Below is a small trained network, with its code and all its weights. Each question gives an input and a class and asks what happens when units are switched off, that is, made to give their printed mean instead of their output.

import numpy as np


def w(rows, s, z=0):
    codes = np.array(rows[::2]) - 128.0
    scale = np.full(codes.shape[1], s)
    scale[-1] = z or s
    return codes * scale


def norm(h):
    return h / np.sqrt((h * h).mean(-1, keepdims=True) + 1e-5)


def f(y):
    return y / 2 * (1 + np.tanh(0.7978845608 * (y + 0.044715 * y**3)))


def log_softmax(a):
    a = a - a.max(-1, keepdims=True)
    return a - np.log(np.exp(a).sum(-1, keepdims=True))


def net(x, mask):
    res = np.array(x, float).reshape(1, 8) / 4 @ E
    u = 0
    for l in range(2):
        y = f(norm(res) @ A[l][:, :-1].T + A[l][:, -1])
        res = res + np.where(mask[u : u + 16], y, B[l][:, -1]) @ B[l][:, :-1]
        u += 16
    return log_softmax(norm(res)[-1] @ U[:, :-1].T + U[:, -1])


A, B = {}, {}
E = w([
[108,113,114,142,143,175,103],'x0',
[102,113,120,2,128,126,109],'x1',
[166,115,130,160,75,25,55],'x2',
[126,113,169,91,14,131,80],'x3',
[91,202,90,175,115,176,167],'x4',
[143,71,113,135,127,130,145],'x5',
[108,141,183,114,120,59,158],'x6',
[221,160,178,153,155,132,133],'x7',
],0.0061)
A[0] = w([
[123,121,135,137,138,2,146,93],'0.n0',
[126,102,133,79,149,136,133,33],'0.n1',
[168,162,71,106,165,86,102,60],'0.n2',
[82,153,51,160,159,156,213,124],'0.n3',
[155,133,162,90,123,96,61,90],'0.n4',
[25,185,112,144,120,120,142,3],'0.n5',
[143,187,103,206,131,94,122,82],'0.n6',
[182,136,148,165,153,149,164,9],'0.n7',
[141,170,169,123,7,108,144,167],'0.n8',
[81,176,120,118,143,121,174,66],'0.n9',
[62,148,87,87,101,114,86,146],'0.n10',
[148,146,93,198,93,135,99,47],'0.n11',
[123,202,157,103,154,119,138,22],'0.n12',
[137,243,167,96,156,118,155,85],'0.n13',
[104,120,146,133,116,119,157,82],'0.n14',
[34,100,97,173,124,145,81,109],'0.n15',
],0.0093,0.0035)
B[0] = w([
[71,184,95,128,90,47,166,208],'0.n0',
[172,145,69,170,111,108,108,132],'0.n1',
[196,156,76,161,155,184,163,137],'0.n2',
[89,203,234,133,206,192,186,240],'0.n3',
[88,172,127,168,150,142,171,192],'0.n4',
[76,134,149,74,179,171,241,154],'0.n5',
[158,94,92,179,104,144,2,183],'0.n6',
[53,109,126,83,109,125,79,153],'0.n7',
[173,152,77,94,35,154,156,255],'0.n8',
[147,109,131,94,157,150,172,156],'0.n9',
[18,96,121,64,108,130,87,203],'0.n10',
[176,158,147,170,170,168,85,156],'0.n11',
[103,129,140,140,171,126,166,141],'0.n12',
[43,145,178,117,209,137,191,203],'0.n13',
[188,115,148,120,126,138,121,120],'0.n14',
[67,235,180,105,131,154,159,178],'0.n15',
],0.0065,0.0046)
A[1] = w([
[134,41,152,60,128,149,161,20],'1.n0',
[144,101,88,113,186,133,149,78],'1.n1',
[109,59,122,81,119,153,106,11],'1.n2',
[126,110,167,94,94,73,164,83],'1.n3',
[145,130,171,85,155,125,107,66],'1.n4',
[135,122,159,126,135,34,166,119],'1.n5',
[41,118,111,143,100,138,130,16],'1.n6',
[142,82,88,83,191,126,65,2],'1.n7',
[146,179,142,133,1,127,131,128],'1.n8',
[70,176,135,88,77,129,128,8],'1.n9',
[109,112,134,100,81,66,167,104],'1.n10',
[129,152,175,73,170,162,179,89],'1.n11',
[137,68,86,158,175,171,124,100],'1.n12',
[104,154,114,88,175,148,202,88],'1.n13',
[74,136,35,36,109,123,76,133],'1.n14',
[134,119,106,144,185,29,105,24],'1.n15',
],0.0097,0.0035)
B[1] = w([
[198,172,109,209,137,137,94,147],'1.n0',
[170,173,121,123,81,134,153,137],'1.n1',
[137,123,158,170,148,120,42,135],'1.n2',
[89,103,132,106,111,209,65,168],'1.n3',
[123,170,113,142,128,135,159,127],'1.n4',
[82,57,132,71,135,152,128,176],'1.n5',
[127,158,173,85,95,113,155,150],'1.n6',
[192,173,113,179,106,137,121,130],'1.n7',
[171,167,116,73,90,88,158,253],'1.n8',
[111,99,190,52,139,120,139,190],'1.n9',
[108,99,136,122,132,181,46,189],'1.n10',
[107,203,126,129,145,172,210,240],'1.n11',
[122,203,203,103,86,142,121,141],'1.n12',
[145,183,167,130,128,182,175,239],'1.n13',
[75,71,247,139,160,129,3,236],'1.n14',
[137,88,58,101,134,111,233,156],'1.n15',
],0.0079,0.0055)
U = w([
[135,145,160,219,190,180,38,114],'0',
[83,56,64,113,165,122,142,3],'1',
[135,74,58,161,185,49,190,73],'2',
[78,187,152,104,178,189,247,179],'3',
[222,166,78,153,66,92,136,156],'4',
[67,95,171,30,82,109,76,164],'5',
],0.015,0.006)

Each question gives the input, the list of numbers given to net, and the class t.
The units are the neurons (one row each of A and B). Each row of codes is followed by its name. A weight is (code - 128) times the scale printed after its matrix; where a second scale follows, it is the last column's (A, B and U).
mask holds one flag per neuron, layer by layer. A switched-off neuron (its flag False) gives its mean, the last column of its row in B, instead of its output. The means were averaged over made-up inputs and are rounded, as every weight is.
A unit's drop is (log p(t) with every unit on - log p(t) with that unit switched off) / (log p(t) with every unit on - log p(t) with every unit switched off).
The circuit of an input: a set's keep is (log p(t) with only the set's units on - log p(t) with every unit switched off) / (log p(t) with every unit on - log p(t) with every unit switched off). Starting from the 12 units with the biggest drops (on a tie, the unit counted first), units are removed one at a time, each time the one whose removal leaves the highest keep (on an exact tie, the one counted first), for as long as the keep stays at least 0.8.
units of the circuit, in order: the units of the circuit, biggest drop first
k most important neurons: the k neurons with the biggest drops, biggest first
k most important neurons of layer l: the k neurons of layer l with the biggest drops, biggest first
drop when u is switched off: that unit's drop, to one decimal
input [-1,-3,7,-2,-6,1,1,1], class 2: units of the circuit, in order	(1.n15)
input [-3,-6,1,-2,2,7,4,8], class 4: units of the circuit, in order	(0.n6, 1.n14, 0.n3)
input [-6,-4,3,-6,4,6,-8,-6], class 0: 2 most important neurons	(0.n6, 0.n11)
input [-4,-1,0,-6,-6,3,4,3], class 1: 2 most important neurons	(1.n5, 0.n3)
input [-5,-6,2,-7,3,6,-1,0], class 0: 2 most important neurons	(0.n6, 0.n3)
input [-5,3,7,-6,3,4,2,-4], class 5: 2 most important neurons of layer 0	(0.n0, 0.n10)
input [-7,-8,0,3,7,4,-5,0], class 0: 4 most important neurons	(0.n11, 0.n3, 0.n6, 0.n0)
input [2,-1,7,1,7,4,-4,6], class 4: 2 most important neurons	(1.n14, 0.n3)
input [-4,-4,-3,1,-2,0,-7,7], class 0: 2 most important neurons	(0.n8, 1.n8)
input [5,6,5,-8,5,7,-7,7], class 0: 3 most important neurons of layer 1	(1.n8, 1.n11, 1.n15)
input [-2,-3,0,-4,7,-7,-6,4], class 0: 2 most important neurons of layer 0	(0.n6, 0.n11)
input [-4,-1,2,-3,0,8,4,5], class 2: 2 most important neurons of layer 1	(1.n15, 1.n14)
input [-7,-7,-5,-1,-6,-5,-4,5], class 0: 2 most important neurons of layer 1	(1.n8, 1.n13)
input [-2,0,2,0,6,-5,-6,3], class 0: units of the circuit, in order	(0.n6)
input [-1,6,-1,3,-5,-2,0,7], class 3: drop when 0.n4 is switched off	1.1
input [4,-5,4,3,-3,0,0,0], class 4: drop when 0.n9 is switched off	0.0
input [-7,2,7,3,-5,-5,-7,5], class 4: drop when 0.n10 is switched off	0.1
input [0,0,4,-6,-1,-5,1,8], class 2: 2 most important neurons of layer 0	(0.n6, 0.n3)
